What each symbol does to the nodes:
s894: x>s555, f>s873
s873: x>s760, f>s647
s331: x>s625, f>s980
s823: x>s308, f>s879
s177: x>s459, f>s774
s718: x>s847, f>s170
s847: x>s452, f>s77
s909: x>s816, f>s452
s254: x>s292, f>s555
s452: x>s241, f>s524
s72: x>s665, f>s34
s621: x>s801, f>s555
s77: x>s524, f>s185
s767: x>s254, f>s894
s524: x>s676, f>s524
s246: x>s647, f>s560
s989: x>s560, f>s731
s308: x>s718, f>s879
s564: x>s177, f>s913
s156: x>s331, f>s989
s74: x>s911, f>s459
s664: x>s518, f>s205
s89: x>s879, f>s529
s998: x>s717, f>s665
s292: x>s709, f>s827
s370: x>s879, f>s943
s518: x>s816, f>s718
s185: x>s341, f>s664
s665: x>s387, f>s671
s310: x>s762, f>s170
s792: x>s873, f>s246
s762: x>s779, f>s664
s517: x>s989, f>s731
s760: x>s707, f>s517
s913: x>s774, f>s769
s328: x>s792, f>s707
s625: x>s72, f>s906
s717: x>s874, f>s387
s707: x>s246, f>s989
s241: x>s170, f>s762
s879: x>s327, f>s261
s502: x>s74, f>s459
s774: x>s508, f>s767
s508: x>s405, f>s254
s827: x>s564, f>s564
s911: x>s564, f>s310
s731: x>s156, f>s72
s412: x>s801, f>s873
s691: x>s691, f>s665
s709: x>s731, f>s625
s555: x>s827, f>s328
s662: x>s762, f>s529
s648: x>s185, f>s205
s874: x>s647, f>s355
s341: x>s657, f>s662
s560: x>s906, f>s156
s389: x>s823, f>s370
s980: x>s906, f>s998
s405: x>s254, f>s292
s34: x>s370, f>s874
s459: x>s310, f>s405
s906: x>s34, f>s327
s205: x>s664, f>s518
s432: x>s993, f>s261
s801: x>s328, f>s760
s657: x>s205, f>s762
s676: x>s648, f>s657
s387: x>s355, f>s717
s769: x>s564, f>s621
s355: x>s30, f>s823
s671: x>s389, f>s709
s629: x>s709, f>s331
s647: x>s517, f>s629
s993: x>s529, f>s909
s30: x>s261, f>s308
s529: x>s518, f>s816
s779: x>s502, f>s405
s170: x>s77, f>s648
s943: x>s665, f>s30
s327: x>s980, f>s370
s261: x>s909, f>s847
s816: x>s308, f>s355

In the rows, 61 stands for zero.

The rows follow the links: the fewer symbols apart two nodes are, the more alike their rows tend to be.

Each row is also shifted at random along 8 hidden directions that mean nothing.

Name the node of each row.
35 74 76 60 50 54 90 59 48 88 62 65 72 58 70 56 60 57 57 50 48 66 53 51 67 44 64 66 45 55 49 66 62 63 72 89 73 55 80 46 67 53 30 77 52 64 73 50 60 63 61
node: s909
30 72 70 50 47 62 86 64 59 87 62 58 69 62 56 52 64 48 64 58 54 57 59 65 53 62 64 60 59 62 42 67 60 63 63 71 52 54 69 52 66 64 50 87 61 67 61 48 64 68 61
node: s387
69 60 69 63 68 67 67 64 64 62 61 79 52 63 39 60 56 67 63 59 65 64 68 61 69 66 53 54 78 53 54 52 66 44 55 62 55 57 58 65 60 69 61 53 63 56 55 57 60 53 73
node: s648
73 57 54 59 59 65 62 65 77 65 64 62 67 80 51 70 77 78 66 64 51 65 67 53 61 66 62 54 83 66 51 59 70 53 60 76 60 49 61 52 64 76 68 73 71 61 54 50 65 59 45
node: s629
77 61 67 60 68 59 59 52 57 77 59 73 39 62 56 54 58 62 60 64 64 67 53 59 71 66 54 53 61 63 76 55 60 63 56 76 59 62 60 73 53 52 52 47 60 64 71 59 57 69 78
node: s621
37 53 57 61 59 55 52 64 59 59 54 52 59 53 64 67 58 67 67 61 59 62 67 69 57 62 57 58 66 55 58 60 66 68 63 54 67 64 61 52 62 62 69 61 62 61 58 61 68 68 55
node: s502
30 56 60 62 58 68 61 65 70 56 63 58 77 73 64 66 77 66 51 61 60 59 73 57 55 60 75 64 67 59 45 70 61 61 64 59 66 58 61 52 61 71 71 61 52 61 68 57 57 57 50
node: s156
50 58 64 64 65 57 74 62 59 77 52 58 60 55 50 62 62 65 66 67 56 69 70 73 58 67 55 58 67 54 50 58 67 63 68 62 71 57 67 52 54 59 58 75 69 62 55 54 67 73 64
node: s177
59 69 47 59 56 57 70 62 75 76 56 46 57 71 48 67 60 57 88 62 48 56 55 67 64 67 52 60 74 75 64 57 66 61 65 65 55 49 68 65 69 68 64 91 93 57 37 63 69 60 48
node: s72
83 55 60 63 52 67 46 67 66 62 61 48 62 55 65 58 66 42 47 61 48 59 86 59 46 59 76 64 56 65 54 64 57 60 54 52 66 71 46 59 61 69 69 58 51 64 66 66 57 56 57
node: s89
64 52 66 61 62 58 62 62 51 63 55 70 57 53 56 51 60 56 56 59 63 64 66 66 55 66 60 57 65 49 50 63 61 65 62 67 66 63 60 52 56 63 60 50 50 62 67 57 64 70 64
node: s911
95 67 68 51 56 67 61 64 66 78 63 51 53 67 65 60 62 62 62 61 63 54 54 60 59 68 62 55 65 66 66 59 63 56 55 66 42 60 59 62 66 66 57 67 60 61 63 53 60 60 66
node: s665
66 69 60 64 55 52 77 58 57 75 59 60 59 56 53 55 52 40 69 53 49 58 62 63 70 51 60 67 51 66 59 62 57 68 66 61 69 60 68 68 65 57 52 73 70 59 55 69 59 58 65
node: s261
53 71 60 59 64 57 75 62 58 51 68 69 69 62 56 74 53 92 81 58 60 67 42 51 72 55 41 60 70 57 64 47 73 46 66 73 60 53 73 50 71 58 45 80 80 58 46 50 75 56 52
node: s205
63 53 59 61 60 53 49 61 56 66 53 67 46 54 59 58 58 64 68 59 57 63 59 62 62 67 53 50 72 57 62 57 68 66 58 75 62 60 58 53 62 64 64 51 61 61 61 57 68 70 57
node: s74
91 68 61 58 52 61 59 63 61 67 64 50 67 65 79 60 65 57 59 58 54 57 51 52 55 57 66 64 54 67 65 66 59 61 64 77 55 58 64 54 68 62 52 70 57 61 63 59 61 58 48
node: s370
48 66 69 52 55 68 71 64 59 61 69 66 76 62 65 55 67 60 52 63 66 60 55 60 50 64 66 60 59 57 46 65 60 57 57 66 48 58 63 50 64 63 56 70 49 67 65 48 61 64 60
node: s691
83 59 49 64 72 59 65 56 53 28 71 73 72 56 56 62 58 67 66 69 69 64 50 63 61 60 55 67 50 65 73 57 55 64 63 47 67 65 58 71 52 47 63 64 72 64 53 66 65 64 59
node: s894
54 63 61 67 71 55 75 57 56 68 52 61 55 55 51 59 53 57 68 65 65 63 60 74 68 62 53 64 55 57 65 61 59 69 70 53 70 59 71 68 52 50 57 66 71 57 55 68 60 71 72
node: s254
41 57 69 60 61 74 74 70 57 46 64 59 79 55 53 59 62 60 54 60 65 60 78 66 45 61 66 70 60 48 41 63 58 47 65 40 66 67 56 51 60 67 60 68 55 61 60 59 64 54 62
node: s664
80 62 69 59 56 65 58 65 55 58 67 56 65 56 72 63 59 69 55 55 56 63 63 49 53 54 62 63 56 57 61 57 63 48 60 68 62 68 55 50 68 64 47 62 53 61 67 55 66 52 56
node: s518
70 60 63 65 68 60 67 59 50 57 57 63 66 54 68 54 61 57 52 68 65 68 58 65 51 63 60 66 50 53 61 64 56 62 70 68 68 62 66 55 51 52 51 62 54 63 64 61 62 70 59
node: s774
85 62 60 63 56 54 71 61 49 53 64 75 63 51 50 50 54 39 65 51 50 58 61 57 61 52 60 65 52 62 54 61 55 63 61 68 68 64 58 62 64 61 52 62 63 61 56 65 65 57 56
node: s529
54 55 47 61 62 57 52 55 59 32 71 83 62 66 53 58 63 55 63 55 69 53 48 52 72 58 62 60 60 70 68 65 54 70 54 59 56 62 54 77 61 62 75 42 62 60 60 68 59 56 56
node: s647
80 54 59 58 59 69 46 64 75 72 55 33 52 75 65 64 71 56 59 64 59 54 75 60 50 71 71 63 69 69 68 69 58 58 62 54 59 67 49 67 60 75 71 57 64 57 67 68 57 54 57
node: s731
32 67 60 59 56 63 63 63 67 57 65 68 72 62 61 58 63 54 57 60 67 56 58 64 64 60 68 60 61 63 49 65 61 64 55 54 48 54 64 61 67 63 71 62 54 62 58 59 55 60 63
node: s998
80 62 69 64 70 64 55 60 58 62 60 47 63 60 82 70 63 84 51 69 72 68 56 62 61 59 61 64 51 54 76 60 63 60 67 55 65 66 67 57 54 50 54 56 51 60 73 59 56 66 70
node: s827

From each start, follow one symbol. Which node do you reach?
Answer with the node's name.
start 70 63 65 56 54 70 74 70 76 69 69 75 75 67 42 66 73 65 56 64 51 64 74 61 61 62 68 51 76 63 32 56 70 56 48 59 53 50 59 50 66 74 71 80 60 67 53 44 60 62 62
f
s30
start 67 62 62 59 55 66 59 65 68 62 66 70 70 70 68 58 72 59 48 59 59 59 60 53 60 60 72 57 66 61 49 67 61 60 56 74 53 54 62 53 64 70 64 56 45 62 67 54 54 57 53
x
s370
start 76 63 65 59 59 59 65 58 61 81 56 67 55 76 67 54 68 59 59 57 59 60 48 50 63 65 62 57 67 61 59 68 61 60 67 99 55 49 70 55 63 67 49 58 55 58 70 55 60 61 51
f
s625
start 76 71 62 66 63 51 59 57 63 66 59 60 56 65 74 66 52 59 64 50 72 48 42 57 89 48 62 64 51 65 77 69 57 72 64 56 54 57 75 75 68 56 62 47 57 50 65 73 47 55 70
x
s980
start 50 72 57 62 52 52 72 59 55 59 65 59 72 54 69 59 54 46 66 54 55 55 50 60 65 47 63 70 43 67 61 65 56 71 65 60 62 59 71 62 69 53 55 75 64 62 54 66 61 60 56
x
s261
start 67 68 54 69 66 62 62 62 63 54 58 41 62 56 61 69 49 58 71 65 58 62 66 66 61 56 56 75 51 65 72 55 58 50 69 40 70 65 62 71 63 55 56 75 80 56 45 78 63 48 60
x
s241
start 68 65 61 55 54 63 51 61 66 58 68 63 64 65 70 63 64 62 57 57 65 54 52 55 65 58 66 57 60 67 64 63 61 64 51 60 47 60 59 64 69 63 69 54 52 63 66 58 56 57 62
f
s355
start 48 63 65 59 54 61 66 61 62 90 50 49 54 72 69 49 67 42 57 57 56 57 62 60 53 66 68 64 61 63 56 74 55 63 70 86 58 54 67 58 62 69 52 62 56 57 71 63 57 60 54
f
s906
start 47 66 61 65 55 50 61 57 57 70 59 73 54 53 60 52 52 37 60 50 55 57 58 59 76 50 64 60 51 67 59 63 57 72 56 68 60 58 66 71 66 58 61 51 55 60 61 69 53 59 67
x
s718
start 45 67 62 64 58 61 79 67 59 53 68 77 81 55 51 65 59 67 60 59 51 67 67 56 66 47 59 64 60 54 40 55 69 51 61 63 72 55 67 47 67 62 52 76 63 63 53 54 65 54 54
x
s847
start 47 59 54 58 61 60 76 56 54 54 65 61 64 59 45 54 60 48 72 65 58 59 61 67 51 64 59 68 53 68 63 62 53 67 66 50 70 68 54 71 55 55 58 77 78 66 54 65 69 66 61
f
s760
start 49 56 55 66 67 53 54 59 59 63 52 65 52 54 59 64 55 67 69 66 61 67 60 69 66 65 50 55 67 57 64 55 68 67 62 65 67 57 66 58 57 57 65 57 66 60 56 62 66 71 60
f
s292
start 74 57 66 64 68 78 50 68 71 52 65 64 63 65 58 65 66 70 44 68 65 69 81 59 55 66 66 60 72 55 54 53 64 39 52 52 59 63 51 60 55 69 66 50 51 61 64 60 55 48 68
f
s524
